Below is a small trained network, with its code and all its weights. Each question gives an input and a class and asks what happens when units are switched off, that is, made to give their printed mean instead of their output.

import numpy as np


def w(rows, s, z=0):
    codes = np.array(rows[::2]) - 128.0
    scale = np.full(codes.shape[1], s)
    scale[-1] = z or s
    return codes * scale


def f(y):
    return y / 2 * (1 + np.tanh(0.7978845608 * (y + 0.044715 * y**3)))


def log_softmax(a):
    a = a - a.max(-1, keepdims=True)
    return a - np.log(np.exp(a).sum(-1, keepdims=True))


def net(x, mask):
    res = np.array(x, float).reshape(1, 5) / 4 @ E
    y = f(res @ A[0][:, :-1].T + A[0][:, -1])
    res = res + np.where(mask, y, B[0][:, -1]) @ B[0][:, :-1]
    return log_softmax(res[-1] @ U[:, :-1].T + U[:, -1])


A, B = {}, {}
E = w([
[49,39,218,209,110,219],'x0',
[223,54,49,229,91,149],'x1',
[131,129,128,131,128,127],'x2',
[138,234,115,207,234,193],'x3',
[210,55,206,122,254,80],'x4',
],0.0054)
A[0] = w([
[135,21,110,63,1,66,122],'neuron 0',
[206,70,63,196,98,146,112],'neuron 1',
[182,184,53,82,136,60,130],'neuron 2',
[60,179,62,133,46,175,117],'neuron 3',
[62,67,198,175,117,201,118],'neuron 4',
[177,179,56,83,139,63,127],'neuron 5',
[146,231,83,225,217,216,117],'neuron 6',
[31,180,234,27,155,90,129],'neuron 7',
[61,180,64,133,46,175,116],'neuron 8',
[207,62,244,122,243,74,130],'neuron 9',
[21,187,229,26,145,91,133],'neuron 10',
[60,183,64,134,41,176,116],'neuron 11',
[139,131,97,111,108,96,255],'neuron 12',
[56,61,203,181,116,210,111],'neuron 13',
[134,19,112,63,7,65,122],'neuron 14',
[57,63,198,179,120,205,114],'neuron 15',
[140,143,91,123,109,106,248],'neuron 16',
[64,70,194,174,118,202,116],'neuron 17',
[182,186,46,67,144,52,94],'neuron 18',
[178,179,60,83,138,65,119],'neuron 19',
[58,183,62,135,40,176,114],'neuron 20',
[216,64,59,205,90,144,108],'neuron 21',
[210,66,60,199,95,147,111],'neuron 22',
[204,73,66,195,97,145,112],'neuron 23',
[59,188,69,133,41,170,123],'neuron 24',
[141,211,91,205,200,199,127],'neuron 25',
[204,72,65,196,99,141,113],'neuron 26',
],0.0055,0.009)
B[0] = w([
[52,143,201,104,185,60,170],'neuron 0',
[66,193,59,139,160,142,155],'neuron 1',
[170,173,171,198,75,115,168],'neuron 2',
[187,61,114,130,190,91,159],'neuron 3',
[184,201,132,185,81,80,156],'neuron 4',
[174,180,170,199,67,110,163],'neuron 5',
[33,110,250,16,165,2,183],'neuron 6',
[86,193,11,200,176,157,173],'neuron 7',
[192,56,110,130,194,86,158],'neuron 8',
[213,46,43,160,218,91,190],'neuron 9',
[91,186,26,205,168,161,176],'neuron 10',
[191,56,112,131,196,86,160],'neuron 11',
[112,100,174,241,143,188,254],'neuron 12',
[210,230,130,195,57,47,158],'neuron 13',
[47,148,202,104,187,57,169],'neuron 14',
[202,218,131,192,66,57,156],'neuron 15',
[111,91,186,242,139,199,247],'neuron 16',
[199,216,131,193,66,57,153],'neuron 17',
[211,226,158,167,38,40,154],'neuron 18',
[171,182,159,167,72,108,157],'neuron 19',
[204,49,105,127,206,73,160],'neuron 20',
[79,182,74,138,155,136,159],'neuron 21',
[75,187,70,138,156,138,157],'neuron 22',
[65,192,60,135,159,140,153],'neuron 23',
[180,64,118,143,184,105,163],'neuron 24',
[71,107,214,69,151,67,173],'neuron 25',
[70,186,66,140,155,143,154],'neuron 26',
],0.0063,0.0081)
U = w([
[192,170,138,144,52,104,96],'0',
[119,110,141,151,128,158,254],'1',
[186,63,91,123,170,114,92],'2',
[66,167,49,130,136,157,86],'3',
[62,118,196,92,133,86,94],'4',
[132,75,152,103,50,247,128],'5',
[143,122,90,40,78,136,49],'6',
[146,122,83,27,70,143,56],'7',
],0.015,0.0074)

Each question gives the input, the list of numbers given to net, and the class t.
The units are the neurons (one row each of A and B). Each row of codes is followed by its name. A weight is (code - 128) times the scale printed after its matrix; where a second scale follows, it is the last column's (A, B and U).
mask holds one flag per neuron, in row order. A switched-off neuron (its flag False) gives its mean, the last column of its row in B, instead of its output. The means were averaged over made-up inputs and are rounded, as every weight is.
A unit's drop is (log p(t) with every unit on - log p(t) with that unit switched off) / (log p(t) with every unit on - log p(t) with every unit switched off).
The circuit of an input: a set's keep is (log p(t) with only the set's units on - log p(t) with every unit switched off) / (log p(t) with every unit on - log p(t) with every unit switched off). Starting from the 12 units with the biggest drops (on a tie, the unit counted first), units are removed one at a time, each time the one whose removal leaves the highest keep (on an exact tie, the one counted first), for as long as the keep stays at least 0.8.
units of the circuit, in order: the units of the circuit, biggest drop first
most important unit: the unit with the biggest drop
top k neurons: the k neurons with the biggest drops, biggest first
drop of u: that unit's drop, to one decimal
input [-3,6,-5,-5,-7], class 2: units of the circuit, in order -> (neuron 20; neuron 11)
input [0,-1,-3,5,-2], class 4: units of the circuit, in order -> (neuron 6; neuron 25)
input [-5,-7,-5,5,6], class 3: most important unit -> neuron 7
input [6,-7,6,-3,6], class 3: units of the circuit, in order -> (neuron 7; neuron 10)
input [-1,-3,0,5,3], class 4: units of the circuit, in order -> (neuron 6; neuron 25)
input [3,-7,5,8,-6], class 4: top 2 neurons -> (neuron 6; neuron 25)
input [5,-6,1,5,3], class 3: top 2 neurons -> (neuron 7; neuron 10)
input [7,5,-3,-4,-5], class 0: top 3 neurons -> (neuron 13; neuron 15; neuron 17)
input [5,1,5,6,5], class 4: top 2 neurons -> (neuron 6; neuron 25)
input [5,5,-3,-8,4], class 4: top 2 neurons -> (neuron 14; neuron 0)
input [5,8,-4,-8,-4], class 3: drop of neuron 21 -> 0.2
input [5,-3,-6,4,-7], class 2: drop of neuron 11 -> 0.1
input [4,3,-1,1,0], class 0: drop of neuron 0 -> 0.1
input [-8,1,7,-8,6], class 0: units of the circuit, in order -> (neuron 18)
input [5,-7,1,-6,4], class 3: units of the circuit, in order -> (neuron 7; neuron 10)
input [-1,0,-3,6,5], class 4: top 2 neurons -> (neuron 6; neuron 25)
